[-3.71  4.92  7.99 -3.35  5.78  0.91 -1.06  1.00  3.55  3.05 -3.86] : K543
[ 3.14 -2.79  3.00  0.26  2.83  3.61 -1.16  4.74  1.72 -6.60  1.56] : K899
[ 1.10 -4.46  7.98  5.43  5.03  3.88 -2.26 -3.92  1.24 -2.49 -5.22] : K466
[-0.48 -4.71 -4.55 -3.57  1.30 -4.70 -3.19 -1.15  5.77 -1.33  3.06] : K723
[ 3.68 -2.27  3.16  1.20  4.54 -0.80 -4.81  6.33 -7.06  5.11  2.18] : K240
[-1.20 -0.93  3.44  3.87  2.62 -0.26  2.26 -0.01 -3.58 -4.23 -2.16] : K656
where: [7.99]
K543, 3
where: [3.05]
K543, 10
where: [-1.15]
K723, 8
where: [5.77]
K723, 9
where: [-1.33]
K723, 10
where: [-6.60]
K899, 10

[-4.72  0.83 -0.25 -3.95 -2.67]  K879
[-4.72 -4.73 -0.25 -3.95 -1.83]  K937
[-4.13 -3.94  0.58 -3.20 -0.21]  K896
where: [-4.73]
K937, 2
where: [-1.83]
K937, 5
where: [-4.13]
K896, 1
where: [0.83]
K879, 2
which: [-4.72 -4.73 -0.25 -3.95 -1.83]
K937

[ 3.73  0.40 -3.97  1.16  0.37 -4.60] = K550
[-4.38  0.82  5.28 -3.10  0.47 -0.78] = K716
[ 4.96  6.97 -0.83 -3.66 -3.12  6.96] = K326
[ 0.32  3.63  3.34 -0.94  4.07 -1.29] = K238
[-3.68  7.75  4.12 -1.77 -6.27 -1.05] = K118
[ 4.96  1.72 -0.83  2.05  0.83 -1.74] = K413
[ 1.79  8.39 -3.13  5.35 -4.00 -1.14] = K423
where: [-4.00]
K423, 5
where: [0.83]
K413, 5
where: [-3.68]
K118, 1
where: [6.96]
K326, 6
where: [-3.12]
K326, 5
where: [0.47]
K716, 5

[-0.20 -0.82  0.45  0.55  0.46  1.12  1.01  0.59  0.08  2.11 -1.58 -0.52
  0.52 -0.01  1.08  0.83 -0.27 -0.48  0.11]  K813
[-1.41  0.03 -1.60  0.76  0.81 -0.40  0.54 -0.29 -1.61 -1.92  2.28 -1.68
  0.61  1.59 -0.55  0.31 -5.47 -1.93  0.52]  K45
[-1.41  0.03  0.73  0.76  0.81 -0.40  0.54 -0.29 -1.61 -1.92 -1.46  0.23
 -0.81  0.42  0.01  0.82 -1.51 -1.03  0.30]  K831
[ 0.81 -1.45  0.28  0.05 -1.12  2.02 -0.34  0.29  0.40 -0.75 -1.46  0.23
 -0.81  0.42  0.01 -0.39 -1.44  0.45 -0.21]  K875
[-1.41  0.03  0.73  0.76  0.81 -0.40  0.54 -0.29 -1.61 -1.92  0.08 -4.20
  0.99 -0.45 -0.34 -0.71 -0.54  0.40 -0.15]  K678
where: [0.55]
K813, 4
where: [0.83]
K813, 16
where: [-1.12]
K875, 5
where: [0.29]
K875, 8
where: [-1.45]
K875, 2
where: [-0.55]
K45, 15
where: [-1.03]
K831, 18

[-6.66  0.91  3.96  5.55  2.91 -0.70  2.64  0.18  1.67  1.37] = K149
[-3.96  6.76  0.90 -4.48  0.69 -1.45 -0.69  1.25  2.73  1.57] = K99
[-3.96  6.76  0.90 -4.48  0.69 -1.45  3.45  1.25 -4.08  1.57] = K161
where: [-0.70]
K149, 6
where: [3.45]
K161, 7
where: [0.18]
K149, 8

[-0.74 -0.78 -1.73  2.12 -0.77 -2.57 -0.63  2.86  0.92  5.73 -1.23  1.03
 -4.27 -0.93 -2.50 -1.20  0.50  0.93  3.55  0.51  5.02  3.28  3.30 -2.81
 -1.09] : K210
[-0.82 -0.25 -2.01  0.50 -0.14 -1.24 -1.33  3.27 -3.54  1.42  0.27  1.62
  2.87 -2.51 -2.56  4.79 -3.17 -0.80  2.02 -4.54  1.50  1.05  2.34 -3.94
 -2.68] : K561
[ 4.06  3.57 -2.13  4.84  2.89 -0.72 -0.23 -7.63 -2.18 -3.38  0.24  4.54
 -3.02 -1.57 -1.50  4.18 -2.01 -2.93 -6.35 -3.43 -2.55  3.89  2.34 -3.94
 -2.68] : K955
[ 3.13  2.94 -0.71 -3.01  2.16  1.46  0.51 -5.62  2.91 -5.58  0.69  0.14
  2.69 -1.18  1.09  3.10  3.33 -1.08 -6.14  2.74 -4.71 -2.73 -3.42 -0.31
 -1.05] : K60
[-0.82 -0.25 -2.01  0.50 -0.14 -1.24 -1.33  3.27 -3.54  1.42  0.27  1.62
  2.87 -2.51 -2.56  4.79 -3.17 -0.80  2.02 -4.54  1.50  1.05  1.41 -4.02
 -0.95] : K56
where: [-1.23]
K210, 11
where: [2.16]
K60, 5
where: [1.03]
K210, 12
where: [-2.57]
K210, 6
where: [-6.35]
K955, 19

[-7.08  0.42 -5.86  6.89 -0.06  3.36  1.06] : K147
[ 8.71 -0.25 -8.32  6.21  3.16  0.40 -2.40] : K627
[-5.45 -3.61 -8.32  3.88 -0.07 -2.23  0.75] : K239
[-1.30 -8.42 -0.06 -3.38 -4.80 -7.08  0.00] : K533
[-4.74 -7.07 -1.58 -0.25 -6.27  0.95  4.95] : K382
[ 6.49 -3.62  3.09 -0.01  2.06  6.99 -4.54] : K375
where: [-7.07]
K382, 2
where: [-0.07]
K239, 5
where: [0.00]
K533, 7
where: [-3.62]
K375, 2

[ 0.61  0.65 -0.55 -0.26  0.90 -0.27  0.88 -0.76 -2.01  0.23 -0.23 -0.51
  2.44 -0.93 -0.38  0.06 -0.42  0.47  1.35  0.48  1.15  1.39  1.14 -0.33
  3.40 -0.70  0.68 -0.44  0.29 -0.37  0.06  1.66] : K969
[-0.58 -0.07 -0.83  2.39  0.15 -1.22  1.05  4.83 -0.57 -0.05  0.83  0.61
 -0.28  1.38 -2.71  0.87 -0.95  0.92  0.57  0.45  0.86  0.14  6.43 -4.47
 -3.76  1.07  1.03  0.71 -1.91 -0.16  0.22 -0.39] : K348
[ 0.61  0.65 -0.55 -0.26  0.90 -0.27  0.88 -0.76 -2.01  0.23 -0.23 -0.51
  2.44 -0.93 -0.38  0.06 -0.42  0.47  1.35  0.48  1.15  1.39  1.28  0.66
  2.05  1.44 -0.21  0.20 -1.03  0.67 -0.26 -2.94] : K43
[-1.48 -1.78 -0.48 -1.46 -0.29 -3.32 -0.59  0.28 -0.21  0.88 -0.70  0.16
 -1.26 -0.67 -1.87  0.13  0.27 -0.66  0.61  2.44 -0.78  0.19 -1.27 -0.70
 -3.11 -2.56 -2.55  1.53 -0.29  0.69  0.83 -0.16] : K542
[-0.40  0.87  0.10 -1.81 -1.65 -0.48 -0.04  1.25  0.82 -1.40  0.56 -0.36
  1.17  0.15  2.42 -0.82  0.53 -0.40 -0.95  0.20  0.54 -0.78 -1.40  2.08
  3.81  1.02  0.07 -0.70 -0.14  2.50 -0.16 -1.23] : K422
[ 0.84 -0.32  0.55 -2.25  1.65 -0.79  0.52 -2.04  1.04 -0.95 -0.76  0.24
 -2.21 -1.68 -1.59 -3.12 -0.59  1.05  0.08 -0.86  0.75  0.07  0.05 -0.37
 -1.80 -0.59  0.67  1.27 -2.95 -0.31  0.96  2.49] : K849
[ 0.69  0.62 -0.68  0.67  0.66 -1.01 -0.21  1.74 -2.68  1.10  0.72  1.21
 -0.61 -0.20 -0.39  0.06  0.15 -1.55  0.21 -1.43  0.08  1.06 -0.26  0.69
 -0.85 -2.51  0.15  1.61  1.00 -0.28  0.39  0.55] : K455
[ 0.35 -0.49  0.07  0.34  1.06 -0.85  1.43 -1.68  0.15 -0.44 -2.17 -0.12
 -1.61 -0.57  2.05 -2.21 -0.13 -0.28  1.47  0.15 -0.09  1.05 -1.76 -0.45
  1.70  0.74 -0.06 -0.02 -0.30 -0.81 -0.85  1.05] : K585
where: [-1.81]
K422, 4
where: [1.27]
K849, 28
where: [1.07]
K348, 26
where: [2.49]
K849, 32

[-0.04  1.28 -0.99 -1.74 -0.44 -1.42] = K845
[ 1.23  0.15 -0.45 -1.64 -5.47  0.64] = K709
[-2.43  3.28  2.47  2.50  2.81  0.06] = K414
[ 7.52 -1.58 -1.13 -1.65 -5.15  5.42] = K986
where: [-1.65]
K986, 4
where: [-0.44]
K845, 5

[-4.29 -5.94  4.00 -4.55  5.62 -0.08  4.14  2.55] -> K612
[ 7.89  1.38 -1.85  2.97 -5.32  4.43 -5.33  1.69] -> K229
[ 7.88  1.38 -1.85  2.97 -5.32  4.42 -0.15  1.69] -> K809
where: [7.89]
K229, 1
where: [4.42]
K809, 6
where: [-0.15]
K809, 7

